In the rows, zero is written as 25.

Rows in random order:
Each row stands for one state.
1: [ 19,  15,  11,  21,  25,  33,  13,  15,  22,  28,  22,  30,  30,  18,  30,  26,  26,  19,  38,  23,  18,  32,  19,  38,  24,  29]
2: [ 30,  32,  24,  15,  19,  26,  21,  30,  19,  28,  25,  24,  12,   5,  22,  23,  17,  28,  34,  29,  22,  30,  25,  20,  33,  36]
3: [ 41,  15,  22,  25,  17,  40,  33,  18,  13,  24,  29,   6,  29,  24,  26,  25,  34,  20,  36,  32,  29,  23,  14,  27,  22,  35]
4: [ 17,  32,  24,  19,  29,  23,  30,  14,  32,  16,  44,  30,  35,  29,  30,  22,  33,  20,  17,  18,  24,  16,  28,  21,  33,  17]
5: [ 38,  27,  24,  23,  24,  32,  16,  35,  27,  36,  28,  19,  22,  14,  31,  23,  31,  13,  32,  23,  28,  20,  10,  31,  27,  26]
6: [ 19,  35,  29,  23,  21,  16,  27,  16,  25,  26,  23,  25,  37,  22,  29,  24,  29,  31,  11,  27,  16,  20,  24,  17,  27,  17]
7: [ 32,  33,  25,  24,  10,  17,  29,  23,  18,  33,  23,  22,  18,  11,  24,  22,  14,  28,  34,  23,  16,  31,  20,  22,  37,  35]
8: [ 37,  23,  13,  20,  21,  28,  26,  29,  20,  24,  41,  26,  33,  20,  35,  26,  22,  26,  29,  13,  16,  32,  18,  14,  28,  23]
9: [ 33,  18,  24,  29,   8,  31,  34,  16,  29,   8,  35,  24,  26,  19,  37,  25,  28,  13,  34,  26,  30,  20,  27,  24,  32,  30]
10: [ 31,  20,  16,  21,   7,  23,  35,  20,  28,  26,  34,  13,  22,  23,  32,  29,  34,  13,  30,  34,  28,  24,  25,  26,  25,  27]
11: [ 32,  12,  25,  29,  27,  19,  32,  30,  30,  25,  16,  28,  34,  37,  33,  20,  18,  32,  13,  14,  17,  31,  29,  14,  18,  20]
12: [ 23,  45,  28,  34,  20,  26,  28,  25,  21,  23,  21,  20,  22,  28,  22,  40,  34,  23,  21,  36,  35,  29,  29,  34,  12,  11]
13: [ 31,  18,  16,  23,  26,  42,  25,  20,  10,  24,  30,   6,  28,  21,  28,  28,  30,  19,  31,  28,  25,  26,  16,  35,  22,  32]
14: [ 21,  23,   7,  23,  11,  24,  23,  15,  28,  26,  17,  21,  19,  18,  24,  21,  31,  17,  42,  16,  14,  25,  21,  28,  32,  26]
15: [ 19,  38,  34,  20,  37,  26,  29,  17,  24,  21,  31,  30,  38,  20,  31,  21,  33,  21,  14,  16,  18,  19,  24,  20,  32,  15]
16: [ 37,  35,  28,  21,  15,  29,  16,  29,  14,  30,  27,  27,  37,  32,  31,  25,  28,  20,  35,  16,  23,  35,  23,  17,  30,  12]
17: [ 22,  29,   8,  23,  16,  27,  17,  21,  26,  24,  21,  21,  18,  20,  26,  25,  34,  19,  31,  15,  31,  28,  23,  18,  28,  31]
18: [ 33,  25,  37,  28,  14,  28,  18,  24,  17,  25,  25,  35,  17,   8,  32,  20,  13,  32,  34,  23,  29,  31,  19,  23,  32,  29]
19: [ 29,  10,  26,  27,  28,  20,  31,  28,  29,  26,   4,  30,  24,  37,  15,  22,  24,  22,  24,  23,  20,  30,  33,  26,  18,  21]
20: [ 30,  23,  11,  22,  20,  25,  28,  18,  25,  26,  36,  18,  24,  17,  30,  22,  31,  16,  38,  24,  42,  19,  37,  25,  20,  35]
21: [ 28,  30,  23,  23,  15,  17,  17,  32,  18,  26,  33,  25,  39,  26,  36,  29,  33,  21,  31,  25,  24,  29,  19,   6,  25,  15]
22: [ 23,  38,  19,  30,  28,  22,  25,  30,  16,  28,  24,  18,  17,  25,  22,  38,  33,  24,  27,  40,  38,  23,  31,  23,  11,  19]
23: [ 26,  26,  11,  24,  18,  41,  12,  13,  23,  23,  15,  22,  26,  12,  31,  23,  32,  20,  35,  21,  20,  31,  18,  26,  26,  29]
24: [ 22,  14,  28,  27,  26,  22,  24,  27,  31,  34,  17,  30,  19,  32,   4,  18,  16,  37,  22,  32,  19,  29,  32,  22,  22,  32]
25: [ 28,  36,  33,  29,  38,  20,  16,  18,  33,  24,  20,  26,  20,  15,  22,  31,  30,  11,  28,  23,  20,  35,  21,  30,  14,  26]
26: [ 30,  21,  21,  21,  21,  16,  14,  33,  13,  24,  32,  27,  41,  21,  39,  27,  32,  24,  25,  21,  18,  26,  13,  15,  32,  25]
27: [ 28,  32,  25,  34,  27,  28,  35,  20,  17,  17,  24,  17,  17,  26,  28,  41,  27,  20,  26,  33,  35,  27,  28,  33,  14,  18]
28: [ 30,  37,  33,  20,  20,  28,  31,  26,  17,  18,  24,  20,  16,  28,  17,  33,  14,  21,  28,  28,  39,  26,  28,  34,  19,  14]
29: [ 20,  43,  39,  20,  37,  31,  28,  25,  29,  30,  20,  27,  25,  20,  25,  16,  40,  21,  24,  28,  23,  14,  25,  33,  32,  20]
30: [ 22,  28,   5,  25,  15,  30,  14,  15,  30,  31,  20,  22,  24,  18,  29,  26,  25,  28,  40,  21,  12,  26,  19,  28,  21,  21]
31: [ 19,  36,  23,  24,  28,  24,  29,  28,  13,  22,  19,  13,   9,  25,  30,  32,  22,  22,  25,  24,  41,  24,  29,  29,  12,  24]
32: [ 32,  22,  16,  27,  13,  31,  32,  18,  22,  19,  37,  17,  19,  26,  33,  23,  33,  12,  31,  32,  29,  23,  24,  24,  29,  27]
33: [ 21,  34,  24,  30,  18,  29,  28,  19,  24,  11,  37,  15,  11,  27,  22,  37,  26,  17,  22,  29,  31,  30,  31,  40,  20,  19]
34: [ 25,  24,  18,  25,  31,  31,  19,  33,  31,  35,  30,  28,  20,  18,  35,  24,  29,  15,  37,  23,  23,  19,  11,  33,  28,  21]
35: [ 15,  29,  37,  11,  31,  21,  30,  20,  13,  17,  31,  30,  31,  22,  32,  17,  19,  24,  20,  12,  24,  20,  21,  24,  23,  19]
36: [ 35,  26,  21,  26,  23,  36,  14,  30,  25,  30,  28,  31,  20,  20,  36,  18,  23,  14,  41,  26,  21,  25,  18,  31,  29,  17]
37: [ 28,  33,  12,  24,   7,  34,  16,  22,  30,  21,  23,  29,  24,  28,  22,  21,  33,  18,  39,  16,  23,  35,  20,  28,  34,  24]
38: [ 34,  24,  17,  27,  29,  32,  17,  26,  17,  33,  42,  26,  30,  25,  35,  27,  17,  19,  35,  18,  20,  32,  19,  23,  27,  13]
39: [ 21,  34,  24,  27,  22,  26,  31,  31,  14,  19,  18,  14,  18,  20,  20,  36,  23,  23,  22,  33,  34,  24,  28,  36,  15,  17]
40: [ 24,  28,   3,  18,  32,  37,  16,  20,  21,  34,  21,  24,  22,  17,  33,  25,  27,  22,  40,  15,  30,  24,  28,  22,  15,  32]
41: [ 23,  39,  19,  31,  34,  28,  21,  26,  23,  27,  23,  18,   7,  25,  24,  46,  22,  19,  19,  26,  30,  33,  21,  36,  24,  20]
42: [ 35,  18,  22,  23,  18,  31,  19,  17,  24,  34,  38,  14,  22,  17,  39,  32,  22,  12,  39,  39,  28,  24,  22,  32,  21,  26]
43: [ 30,  22,  11,  23,  26,  29,  17,  25,  21,  29,  37,  26,  31,  16,  47,  30,  16,  19,  31,  19,  18,  20,  18,  15,  21,  19]
44: [ 34,  24,  21,  24,  19,  23,  19,  21,  17,  33,  25,  30,  19,  13,  16,  18,  20,  32,  35,  33,  23,  34,  16,  18,  39,  33]
45: [ 11,  34,  27,  19,  24,  18,  30,  16,  32,  19,  36,  22,  28,  29,  16,  21,  35,  32,  14,  21,  17,  14,  18,  18,  33,  17]
46: [ 17,  31,  29,  25,  30,  27,  34,  28,  16,  14,  20,  13,  13,  22,  30,  41,  18,  14,  18,  32,  32,  28,  24,  37,  16,  23]
47: [ 19,  29,  33,  29,  21,  27,  30,  27,  23,  13,  20,  23,  11,  24,  28,  40,  18,  25,  24,  25,  34,  24,  25,  36,  10,  23]
48: [ 26,  23,   5,  19,  11,  36,  22,  20,  25,  16,  25,  25,  20,  23,  24,  27,  36,  15,  38,  15,  23,  25,  24,  32,  32,  29]
49: [ 28,  19,  21,  20,  20,  30,  25,  19,  25,  35,  33,  15,  25,  17,  36,  26,  24,  22,  44,  31,  38,  22,  29,  25,  13,  28]
50: [ 19,  30,  19,  35,  19,  25,  28,  21,  27,  15,  34,  22,   9,  24,  26,  41,  25,  21,  20,  30,  36,  26,  27,  32,  21,  21]
51: [ 23,  27,  11,  29,   7,  32,  19,  16,  28,  18,  21,  35,  23,  16,  33,  26,  35,  18,  33,  14,  24,  26,  21,  26,  33,  32]
52: [ 36,  27,  24,  13,  20,  18,  22,  29,   9,  19,  22,  32,  20,   6,  28,  25,  18,  27,  37,  31,  19,  28,  21,  24,  35,  37]
53: [ 39,  17,  24,  24,  12,  36,  27,  20,  23,  25,  29,  14,  30,  12,  34,  32,  30,  12,  46,  36,  34,  26,  24,  28,  20,  27]
54: [ 17,  35,  34,  24,  36,  18,  26,  18,  20,  26,  26,  32,  39,  19,  29,  24,  37,  27,   7,  26,  18,  27,  29,  21,  27,  12]
55: [ 19,  23,   9,  26,  21,  37,   9,  11,  23,  31,  23,  26,  25,  16,  35,  27,  26,  17,  40,  20,  20,  27,  20,  27,  18,  23]
56: [ 20,  38,  39,  22,  35,  26,  33,  13,  30,  22,  23,  28,  26,  18,  27,  22,  35,  23,  20,  28,  25,  11,  31,  28,  30,  26]
57: [ 28,  19,  13,  23,  32,  25,  19,  23,  24,  32,  38,  32,  30,  16,  38,  23,  25,  23,  32,  17,  28,  26,  22,  18,  21,  24]
58: [ 34,  22,  20,  26,  22,  34,  30,  22,  13,  26,  30,   2,  26,  21,  27,  29,  35,  32,  34,  26,  36,  26,  24,  20,  20,  33]
59: [ 26,  33,  23,  29,  20,  25,  28,  29,  29,  15,  28,  18,   8,  35,  24,  36,  25,  15,  27,  26,  39,  27,  30,  43,  25,  15]
60: [ 39,  23,  18,  20,  14,  26,  18,  25,  21,  31,  24,  16,  24,  14,  32,  27,  31,  20,  41,  27,  17,  29,  17,  23,  34,  31]

Which row is each state?
β.τ.β.ψ 47
β.τ.β 39
β.τ 27
ρ.β.β 35
τ.β.ψ 43
τ.ρ.ψ 34
ρ 56
τ.ψ.β.ρ 7
τ.τ.ψ 42
τ.α.ψ.τ 1
β.τ.ρ 12
τ.τ 53
τ.α.τ.ρ 14
ρ.β.τ 4
τ.τ.τ 32
τ.α.ψ 55
τ.ρ.ψ.α 36
τ.τ.τ.β 20
τ.α 23
τ.α.τ.α 37
τ.α.ψ.β 40
β.τ.β.α 28
τ.α.τ 48
ρ.ρ 29
β.τ.τ.ψ 50
ψ.ψ 24
τ.τ.α.β 58
τ.α.ψ.ρ 30
τ.β 8
τ.τ.α.τ 13
τ.τ.ψ.β 49
β.τ.ρ.β 22
τ.ψ 44
τ.ρ 5
ρ.β 15
τ.β.ρ 21
τ.β.ρ.τ 26
τ.ψ.β.τ 52
β 41
τ.ψ.β.ψ 18
ψ.β 11
β.τ.τ.α 59
τ.β.ψ.β 57
ρ.β.τ.ρ 45
τ.τ.α 3
ρ.β.ρ 54
τ.α.τ.ψ 51
τ.τ.τ.ψ 9
β.τ.β.τ 46
ρ.β.ρ.ρ 6
β.τ.τ 33
τ.β.ψ.α 38
τ.τ.τ.ρ 10
τ 60
β.τ.β.β 31
τ.α.τ.β 17
τ.ψ.β 2
τ.β.ρ.α 16
ψ 19
base 25

